Below are the code and all the weights of a small trained network. Each question names an input and a class and asks about switching units off, where a switched-off unit gives its printed mean instead of its output.

import numpy as np


def w(rows, s, z=0):
    codes = np.array(rows[::2]) - 128.0
    scale = np.full(codes.shape[1], s)
    scale[-1] = z or s
    return codes * scale


def f(y):
    return y / 2 * (1 + np.tanh(0.7978845608 * (y + 0.044715 * y**3)))


def log_softmax(a):
    a = a - a.max(-1, keepdims=True)
    return a - np.log(np.exp(a).sum(-1, keepdims=True))


def net(x, mask):
    res = np.array(x, float).reshape(1, 2) / 4 @ E
    y = f(res @ A[0][:, :-1].T + A[0][:, -1])
    res = res + np.where(mask, y, B[0][:, -1]) @ B[0][:, :-1]
    return log_softmax(res[-1] @ U[:, :-1].T + U[:, -1])


A, B = {}, {}
E = w([
[237,132,2,82,75],'x0',
[85,126,164,46,99],'x1',
],0.015)
A[0] = w([
[149,114,154,141,116,145],'n0',
[110,112,164,154,132,255],'n1',
[106,145,157,147,209,114],'n2',
[122,132,209,49,121,103],'n3',
[118,97,178,153,156,82],'n4',
[144,79,117,250,185,111],'n5',
[90,103,127,153,129,95],'n6',
[162,139,154,187,155,95],'n7',
[89,117,148,129,177,139],'n8',
],0.016)
B[0] = w([
[105,140,126,149,147,141],'n0',
[118,216,104,76,145,254],'n1',
[176,103,86,133,171,207],'n2',
[70,48,155,125,54,187],'n3',
[168,67,70,147,138,183],'n4',
[72,124,168,84,50,229],'n5',
[215,13,104,204,114,150],'n6',
[96,8,158,125,90,166],'n7',
[150,138,66,118,122,200],'n8',
],0.017,0.018)
U = w([
[193,109,47,117,141,119],'0',
[93,98,169,108,83,157],'1',
[121,250,112,105,192,247],'2',
[125,140,136,148,176,76],'3',
[136,123,169,136,168,73],'4',
[132,108,157,156,158,80],'5',
[133,122,143,149,163,77],'6',
],0.023,0.014)

Each question gives the input, the list of numbers given to net, and the class t.
The units are the neurons (one row each of A and B). Each row of codes is followed by its name. A weight is (code - 128) times the scale printed after its matrix; where a second scale follows, it is the last column's (A, B and U).
mask holds one flag per neuron, in row order. A switched-off neuron (its flag False) gives its mean, the last column of its row in B, instead of its output. The means were averaged over made-up inputs and are rounded, as every weight is.
A unit's drop is (log p(t) with every unit on - log p(t) with that unit switched off) / (log p(t) with every unit on - log p(t) with every unit switched off).
The circuit of an input: a set's keep is (log p(t) with only the set's units on - log p(t) with every unit switched off) / (log p(t) with every unit on - log p(t) with every unit switched off). Starting from all 9 units, units are removed one at a time, each time the one whose removal leaves the highest keep (on an exact tie, the one counted first), for as long as the keep stays at least 0.8.
circuit, biggest first: the units of the circuit, biggest drop first
unit that matters most: the unit with the biggest drop
top k neurons: the k neurons with the biggest drops, biggest first
drop of u: that unit's drop, to one decimal
input [-4,3], class 0: unit that matters most -> n5
input [7,-8], class 1: circuit, biggest first -> n5, n2, n8
input [3,4], class 1: top 4 neurons -> n1, n2, n8, n4
input [6,7], class 1: top 2 neurons -> n2, n1
input [-6,-6], class 0: top 2 neurons -> n2, n4
input [-4,0], class 0: top 2 neurons -> n4, n2
input [2,-3], class 2: top 2 neurons -> n3, n7
input [-3,-3], class 2: top 2 neurons -> n3, n1
input [-3,-2], class 2: top 2 neurons -> n1, n3
input [-4,-3], class 0: drop of n4 -> 0.1
input [7,8], class 1: drop of n1 -> 0.4
input [3,-5], class 1: drop of n1 -> 0.3
